How the states are linked:
* | zi bu vi ru na va
PR | CH JL NM TC DR TD
PQ | none LP TH NZ FF MG
RZ | GH none DN PF none ZT
DN | HJ none BM LQ none RZ
RD | NZ MQ TD MB LP NM
LJ | LP SR LS MQ GM GL
MC | DG none QM none FM BH
DG | MB MC JM none MQ CG
TM | TD TN JL JM LS MQ
JJ | DR LQ GL JL HJ LS
LM | MG GL LP NM BS DR
HL | none NM NZ FJ MG CH
QM | JM none FH none TN MC
QR | none ZQ NJ none LZ QC
GL | LM GB LJ TZ NQ JJ
TZ | NM PP MQ CG GL JL
GH | GP RZ HJ LS none GM
LQ | JJ none GB JH DN PF
FM | MQ none TN MC SR PP
MJ | TC FH CG none JL JM
MQ | RD FM TM DG LJ TZ
GM | ZB ZT GH LJ none NQ
NQ | BS BM GM GL none HJ
HJ | TT DN NQ JJ none GH
LZ | none TD CH QR TH NZ
MG | none LM PQ HL QB RH
BT | none TT QB RH none TQ
PF | LS none LQ TN RZ SR
NJ | none TC FJ none CH QR
TT | BT HJ BS DR none GP
SR | LJ none PF FM ZT GB
LP | PQ LJ CN RD ZB LM
TH | none CN RH LZ TQ PQ
FF | none ZB TQ PQ none QB
TN | TM none JH QM PF FM
LS | CN PF JJ TM GH LJ
JL | PR JH TZ MJ JJ TM
NZ | none RD LZ QC PQ HL
CN | TH LS DR TD GP LP
ZT | GM none RZ SR none BM
GB | GL none SR PP BM LQ
QB | none BS FF MG none BT
GZ | FJ CG MB none NM TC
JH | JL none PP FH LQ TN
ZQ | QR JM TC none TD MB
BH | CG none MC none PP FH
RH | none DR MG CH BT TH
TQ | none GP BT TH none FF
ZB | FF GM GP LP none BS
BS | QB NQ ZB LM none TT
CG | GZ BH DG none TZ MJ
NM | HL TZ RD GZ LM PR
JM | ZQ QM MJ none TM DG
BM | NQ none ZT GB none DN
TD | LZ TM PR ZQ CN RD
FJ | none GZ QC none HL NJ
CH | none PR HL NJ RH LZ
PP | TZ none FM BH GB JH
DR | RH JJ LM PR TT CN
TC | NJ MJ GZ none PR ZQ
FH | MJ none BH none JH QM
QC | none MB QR none NZ FJ
MB | QC DG ZQ none RD GZ
GP | TQ GH TT CN none ZB

The rows follow the links: the fewer symbols apart two states are, the more alike their rows tend to be.

Each row is also shifted at random along 3 hidden directions that mean nothing.

Rows in random order:
Each row is one state's numbers.
r1: 268 20 223 137 -279 89 -420 -159 387 43 411 86 194 170 245 154 113 10 154 75 162 -2 79 104 -220 -8 -72 -154 494 45 -84 307 -31 -187 95 -184 -153 488 11 -212 -151
r2: -278 24 172 -45 105 -167 152 128 197 -533 78 100 195 -219 111 128 -53 127 394 -207 -106 -122 147 539 -439 150 -5 241 -167 -248 -693 192 -40 -58 377 -166 -52 535 53 272 -299
r3: -174 -97 -98 -205 -96 207 64 240 -20 64 -13 -188 -220 -15 40 -69 -102 -57 -39 155 112 -37 -121 137 -90 -247 -256 -79 -175 -145 -48 -227 -252 80 193 40 77 30 -310 81 -13
r4: -382 -270 -73 -37 -117 -106 26 69 -44 259 -106 -174 -203 108 265 55 395 79 -135 90 -87 -279 -511 57 -151 -243 -5 69 98 43 -316 55 198 435 104 31 -75 101 -101 -83 -64
r5: 460 -145 -30 29 189 -355 271 -150 -9 -227 -317 -177 18 -197 91 27 245 207 104 -176 -150 -420 -33 71 23 -43 -87 347 -138 -9 -337 6 150 -201 50 -296 -197 -230 161 49 19
r6: 384 -220 90 223 -151 -193 -409 -122 272 268 85 -15 60 216 167 11 333 134 -51 172 -23 -118 -262 -86 -73 -102 159 16 284 60 -87 229 289 -54 9 -53 -131 284 -13 -368 -14
r7: 657 -45 28 57 -96 -122 385 -313 -144 131 27 -331 -60 -297 198 52 109 136 26 -48 128 -81 27 72 -91 -251 -273 -32 321 284 -231 176 -191 -14 -339 -229 -275 -415 -84 -8 -129
r8: 121 105 -80 270 32 -70 -71 107 -83 187 -28 89 -87 -136 -13 -232 -217 -7 -33 -86 -129 234 -24 219 -248 150 77 40 235 273 -598 24 95 296 -112 370 227 328 -42 274 -368
r9: -28 -192 70 238 -169 -3 -410 -83 103 446 101 24 -83 366 55 -100 206 36 -251 288 16 -17 -315 -401 230 -64 53 -86 232 122 350 156 207 121 -156 57 71 46 -36 -471 133
r10: -611 -69 20 -165 -148 326 -411 459 134 -119 117 237 38 357 -136 10 -106 -214 -20 221 10 157 -64 129 -268 66 122 -107 -229 -267 130 -181 -90 -2 479 72 236 648 -134 -28 -13
r11: 707 -36 131 178 -203 -79 -246 -210 378 -291 306 -6 285 -57 44 126 38 259 99 -24 78 -63 218 255 -197 45 -126 76 102 -114 -341 305 -13 -412 166 -240 -141 333 -64 -132 -86
r12: -346 -233 -122 116 -342 72 -57 -42 38 292 -95 -281 -72 -105 70 -70 -26 -48 -93 108 225 -53 -140 226 -223 -472 -365 -103 194 177 -259 -41 -196 194 -73 9 25 82 -361 -166 -130
r13: 272 -149 -294 96 -45 -135 170 -60 -230 398 -321 -359 -330 -176 -127 -240 -83 65 -180 10 -1 121 -134 61 3 -355 -174 161 89 325 -287 -198 -150 322 -304 190 -6 -455 -113 10 70
r14: 700 123 199 -303 -22 383 -320 377 373 -357 351 384 261 388 44 227 -37 -159 215 108 68 92 153 -23 -89 271 286 -289 -118 -437 337 -52 -24 -188 508 36 185 552 48 -9 -134
r15: -532 -127 -29 43 -243 141 26 -331 -53 344 102 -146 -44 -37 126 61 80 -7 -98 135 259 -52 -3 -207 162 -236 -146 -205 367 222 359 93 -110 68 -317 -99 -162 -383 -49 -168 9
r16: 715 166 15 -55 281 -10 -143 254 41 -171 -31 429 97 176 -23 -13 -18 -24 86 -52 -223 47 59 -38 18 363 256 36 -183 -291 116 -112 203 3 318 176 214 376 184 210 -77
r17: -570 95 -177 -202 267 16 277 215 -388 -56 -311 -49 -166 -87 -175 -86 -189 -95 -92 -36 -132 129 -25 55 59 42 76 31 -233 62 99 -257 -30 143 -7 210 197 -321 -11 288 70
r18: 355 96 42 208 46 -226 -224 -8 214 -291 100 198 278 -79 -167 -61 -26 158 185 -181 -158 121 265 171 -53 325 109 257 -31 23 -366 146 175 -220 83 32 118 270 134 97 -141
r19: -342 -360 86 79 20 -307 -325 -114 260 -44 -12 -24 156 158 190 53 425 182 -20 -73 -99 -373 -269 86 -67 -147 38 237 -29 -114 -248 214 262 -184 266 -218 -134 243 49 -313 35
r20: -436 119 224 149 -82 45 -157 -273 201 -226 351 216 383 88 -143 195 73 70 127 2 134 98 337 -161 159 249 77 -50 14 -79 249 243 -4 -461 29 -281 -61 53 102 -127 93
r21: 36 229 86 -346 -15 296 -113 310 18 -165 198 268 31 179 68 105 -183 -194 126 103 -53 39 20 21 -80 144 153 -274 -37 -362 304 -122 -97 8 277 58 243 437 -71 119 -61
r22: -429 -136 -4 -158 142 -468 284 206 34 -117 -229 -280 -230 -156 489 40 375 129 32 -205 -166 -465 -387 431 -355 -103 -76 243 216 1 -929 157 188 269 82 26 -295 261 82 213 -389
r23: 423 176 -1 11 -133 375 -131 -25 -207 160 57 108 -29 111 -398 -105 -300 -244 -87 129 204 388 232 -177 339 -73 -10 -250 -60 68 728 -218 -296 -53 -142 107 249 -308 -199 -66 354
r24: 460 -63 -210 183 -21 -3 -225 345 61 155 -177 0 -120 47 -269 -243 -262 42 -110 20 -29 274 4 270 -198 -116 74 6 -57 90 -301 -118 -88 264 100 175 334 331 -244 182 -74
r25: -487 281 7 159 229 -61 130 -180 -268 57 -71 168 40 -99 -219 -71 -145 -16 -88 -134 -182 251 292 -247 427 487 190 56 -46 228 252 50 162 -27 -373 171 44 -439 329 217 119
r26: -1116 202 -142 -289 299 -59 513 121 -513 -60 -363 4 -323 -267 -55 -57 -194 -173 -118 -214 -111 61 77 -158 211 207 68 57 -58 57 201 -220 31 213 -270 322 23 -480 247 325 -44
r27: -96 93 197 -365 -120 298 -56 256 233 -273 396 158 137 140 314 150 62 -91 228 22 -16 -127 17 90 -167 130 -16 -189 -5 -327 36 63 -41 -151 353 -100 -21 479 91 7 -84
r28: 433 73 56 123 -265 446 -342 -215 40 330 332 83 49 250 -42 64 -24 -134 -35 292 194 196 58 -323 219 -96 43 -403 280 43 798 22 -23 -40 -219 1 40 27 -114 -404 203
r29: -329 -200 -43 -111 142 -28 -32 243 -87 196 -276 -20 -212 241 146 -7 256 -44 -179 154 -143 -187 -362 -178 -21 -77 62 -12 -81 -98 -26 -92 231 298 94 144 17 71 86 -128 69
r30: 247 -49 39 379 -87 -201 -301 -103 130 204 35 81 -4 -15 15 -98 137 172 -98 8 -61 -61 -8 -163 97 117 236 101 258 262 -108 224 286 19 -127 189 -40 122 200 -185 -158
r31: -88 -26 -195 -119 90 13 16 402 -154 3 -299 -49 -138 104 -85 -203 -158 -80 -71 9 -130 92 -238 92 -92 -48 -27 84 -227 -41 -112 -345 -98 309 139 177 248 112 -243 98 -35
r32: 1021 171 -48 217 175 -159 60 -314 -167 -77 -52 131 187 -64 -208 -15 -34 200 -75 -107 -58 83 223 -270 348 319 167 222 -228 90 322 -52 138 -290 -263 -93 -39 -428 235 18 143
r33: 802 -39 46 191 -29 -213 -109 -363 15 147 -20 -2 24 133 -156 -4 164 83 -188 -7 -33 -78 20 -498 478 59 28 140 4 100 611 169 149 -250 -296 -234 -189 -469 140 -330 479
r34: 1031 226 68 9 36 -37 109 -118 84 -441 171 164 196 -263 -185 62 -245 127 277 -246 16 113 447 225 -9 273 -47 125 -56 11 -211 52 -45 -252 -10 -104 -53 -65 149 244 -95
r35: -61 65 -151 54 -200 237 -259 371 165 -73 86 83 -5 -18 -212 -139 -396 -60 117 18 9 263 140 467 -413 51 -47 -95 45 47 -479 -90 -232 50 307 225 314 611 -283 220 -241
r36: 27 -17 -62 -285 -137 374 -65 326 -24 -40 -94 -65 -69 50 -12 -56 -283 -202 59 66 84 57 -123 159 -206 -117 -111 -97 -170 -138 16 -311 -256 124 255 71 277 234 -279 125 -129
r37: 239 -266 -227 -79 39 -218 234 259 -34 50 -346 -500 -240 -332 170 -150 38 109 -40 -96 -132 -183 -389 479 -538 -440 -315 198 46 155 -906 -171 -132 384 75 155 -57 96 -218 203 -258
r38: 317 -96 -56 378 -125 37 -522 -70 83 403 110 211 -49 261 -111 -143 196 23 -216 168 -1 145 -275 -205 71 27 182 -91 266 215 251 141 238 122 -47 202 52 220 -56 -264 33
r39: 773 -52 37 70 232 -473 125 189 207 -431 -102 -104 93 -278 195 -65 105 232 205 -172 -301 -271 -36 562 -466 81 -66 367 -216 -110 -1031 142 63 -80 339 -145 -21 405 19 248 -347
r40: 641 -97 -240 -149 129 90 70 232 -197 125 -340 -133 -336 53 -161 -160 29 -74 -212 82 -54 -14 -266 -12 40 -310 -23 80 -263 -64 35 -301 -80 249 124 202 94 -137 -196 14 144
r41: -320 -141 83 -108 53 -201 433 -322 -123 -93 -131 -180 -70 -300 159 170 200 118 37 -147 140 -248 66 -47 142 -127 -154 98 1 65 49 5 -61 -235 -157 -400 -304 -595 36 -78 151
r42: 628 -108 220 -82 -92 127 -350 -57 330 -265 243 45 399 273 89 292 231 58 132 -9 98 -194 -81 -244 162 128 8 -1 -264 -327 475 -4 -19 -440 260 -395 -151 123 28 -396 333
r43: -186 156 0 18 294 -481 388 59 -48 -439 -193 -96 59 -384 43 44 -54 62 187 -234 -167 -89 148 260 -91 225 -12 355 -141 -9 -621 50 81 -92 107 -49 -27 -73 275 407 -261
r44: 1084 -231 238 -171 -200 136 -458 -14 318 32 271 18 107 415 371 253 362 60 31 136 119 -317 -243 -74 -200 -200 17 -147 86 -354 115 65 38 -166 357 -255 -125 501 -140 -383 209
r45: 580 -68 283 -298 -112 190 59 -176 152 -138 254 87 108 302 330 377 239 -43 63 57 202 -236 -133 -166 -34 -76 -81 -165 -24 -235 396 36 63 -135 137 -255 -211 5 73 -196 94
r46: 671 165 -223 103 100 25 -12 167 -120 57 32 303 -31 -101 -137 -214 -270 -127 30 5 -100 282 74 129 -62 237 184 123 -23 70 -76 -13 39 175 -56 341 309 216 78 284 -280
r47: -14 -186 84 -235 -162 256 34 -101 -65 244 37 -53 -176 246 154 185 259 -215 -118 240 217 -239 -175 -491 352 -207 4 -286 -50 -127 819 -86 10 -12 -26 -189 -118 -403 -47 -320 374
r48: -262 -52 -44 116 -320 299 -371 -42 116 295 174 19 -21 176 -145 -127 -253 -72 -101 217 263 240 -36 -8 -23 -205 -28 -246 79 40 336 -65 -239 30 72 47 137 192 -313 -261 89
r49: -964 188 11 23 -61 297 -70 -59 -67 -22 201 181 116 38 -106 17 -270 -107 11 88 9 285 195 -26 -31 186 180 -266 198 132 209 53 -38 -3 -134 186 200 74 129 196 -117
r50: -36 -9 35 380 35 -321 -196 -204 168 -38 24 99 210 15 -120 23 151 250 0 -57 -157 -74 30 -41 69 133 98 254 49 148 -161 338 337 -229 -87 -182 -80 14 210 -150 56
r51: -560 192 91 174 -84 77 -146 64 172 -241 301 131 255 -108 100 10 -196 -38 287 -30 95 121 292 256 -240 231 21 -58 244 -91 -173 149 10 -161 98 72 43 298 159 213 -376
r52: -610 -139 -262 236 -8 -61 -41 -23 -221 455 -249 -130 -193 -61 -245 -232 -90 -91 -236 7 -79 194 -91 -58 152 -138 -58 92 -24 236 25 -112 2 225 -127 224 123 -279 -100 -41 129
r53: -222 -151 97 182 -114 -121 -123 -362 220 5 186 -144 252 16 64 164 200 138 30 -58 85 -146 -26 75 22 -42 -95 102 190 56 -112 275 38 -216 -104 -236 -233 -66 -25 -189 11
r54: 81 177 -65 248 271 -338 272 -137 -127 26 -93 -60 -21 -359 -48 -182 -94 72 32 -231 -194 90 171 200 -98 223 25 158 269 338 -418 207 157 92 -364 181 -8 -107 260 276 -277
r55: 48 -11 46 -183 208 182 -268 270 -45 -8 16 317 -180 331 6 4 57 -140 -138 122 -188 -17 -272 -354 129 189 372 -167 -149 -240 388 -215 253 110 242 269 147 302 111 16 65
r56: 419 70 248 -142 119 -131 142 -36 136 -470 59 -3 206 -100 19 280 -13 106 260 -84 87 -185 227 30 -82 146 -69 100 -115 -186 -106 -19 -149 -315 166 -340 -169 156 85 149 -21
r57: 807 -142 173 -71 115 172 -141 -192 -58 223 -64 57 -28 449 3 141 409 39 -284 180 -58 -243 -307 -581 474 -48 245 -26 -56 -68 815 -72 259 -66 -31 -131 -118 -365 181 -456 449
r58: -702 23 39 -420 -37 463 43 -111 -297 184 117 72 -180 314 150 159 181 -254 -123 181 228 -84 -214 -510 489 -119 -89 -338 -3 -174 937 -207 -145 19 -83 -79 -92 -437 6 -226 408
r59: -459 101 75 98 -93 -179 333 -37 -24 -227 323 -25 72 -431 127 105 -187 178 300 -182 47 59 361 349 -234 26 -283 -75 439 174 -504 259 -198 -70 -170 -41 -57 110 115 318 -390
r60: 604 143 38 -219 377 -59 32 82 -119 -117 -114 169 13 122 22 77 97 -80 -30 12 -296 -158 78 -280 321 322 246 -3 -197 -183 425 -86 326 6 125 45 38 -113 249 35 160
r61: 874 204 -21 -76 -165 191 346 -54 -330 -96 202 -79 -143 -314 52 -99 -350 -69 123 -108 61 299 290 256 -157 -74 -177 -244 285 214 -217 -7 -379 215 -217 135 149 -86 -61 389 -249
r62: -818 103 63 -440 115 314 349 -6 -193 -101 55 -67 -188 -32 212 130 -121 -246 15 47 74 -5 27 20 -46 -3 -160 -77 1 -65 268 -193 -237 118 -50 22 25 -215 51 185 -16
r63: 92 -216 76 -48 -305 226 -591 255 333 127 111 -27 -4 464 114 20 221 -83 5 301 133 -54 -419 47 -188 -333 -124 -143 -32 -241 45 -76 -93 15 433 12 54 535 -244 -380 82
r64: 475 69 -125 28 -24 255 -149 248 -18 135 -78 264 -45 199 -334 -151 -246 -197 -187 24 -33 356 31 5 151 158 275 -13 -236 -5 222 -118 -109 49 -86 362 295 177 -62 21 76

Some states, each with its row:
MC r12
GH r46
TT r16
CH r5
DN r17
NZ r11
TZ r58
QR r33
BS r14
PP r3
TN r52
GM r49
QM r13
MB r7
LQ r31
BT r43
JL r29
MG r56
LS r8

Row, symbols taken left to right, then the row they reach:
r54 va va bu: r62
r57 vi vi na na: r59
r64 zi ru bu: r24
r36 na zi: r21
r47 va va va: r15
r37 va va na: r48
r50 va bu: r1
r9 zi va vi: r6
r60 bu ru zi: r22
r27 zi ru bu: r45
r23 va zi vi ru: r28
r38 ru zi vi zi: r19
r44 va bu: r4
r26 vi vi zi: r51
r39 bu zi vi vi: r20
r61 na bu: r35

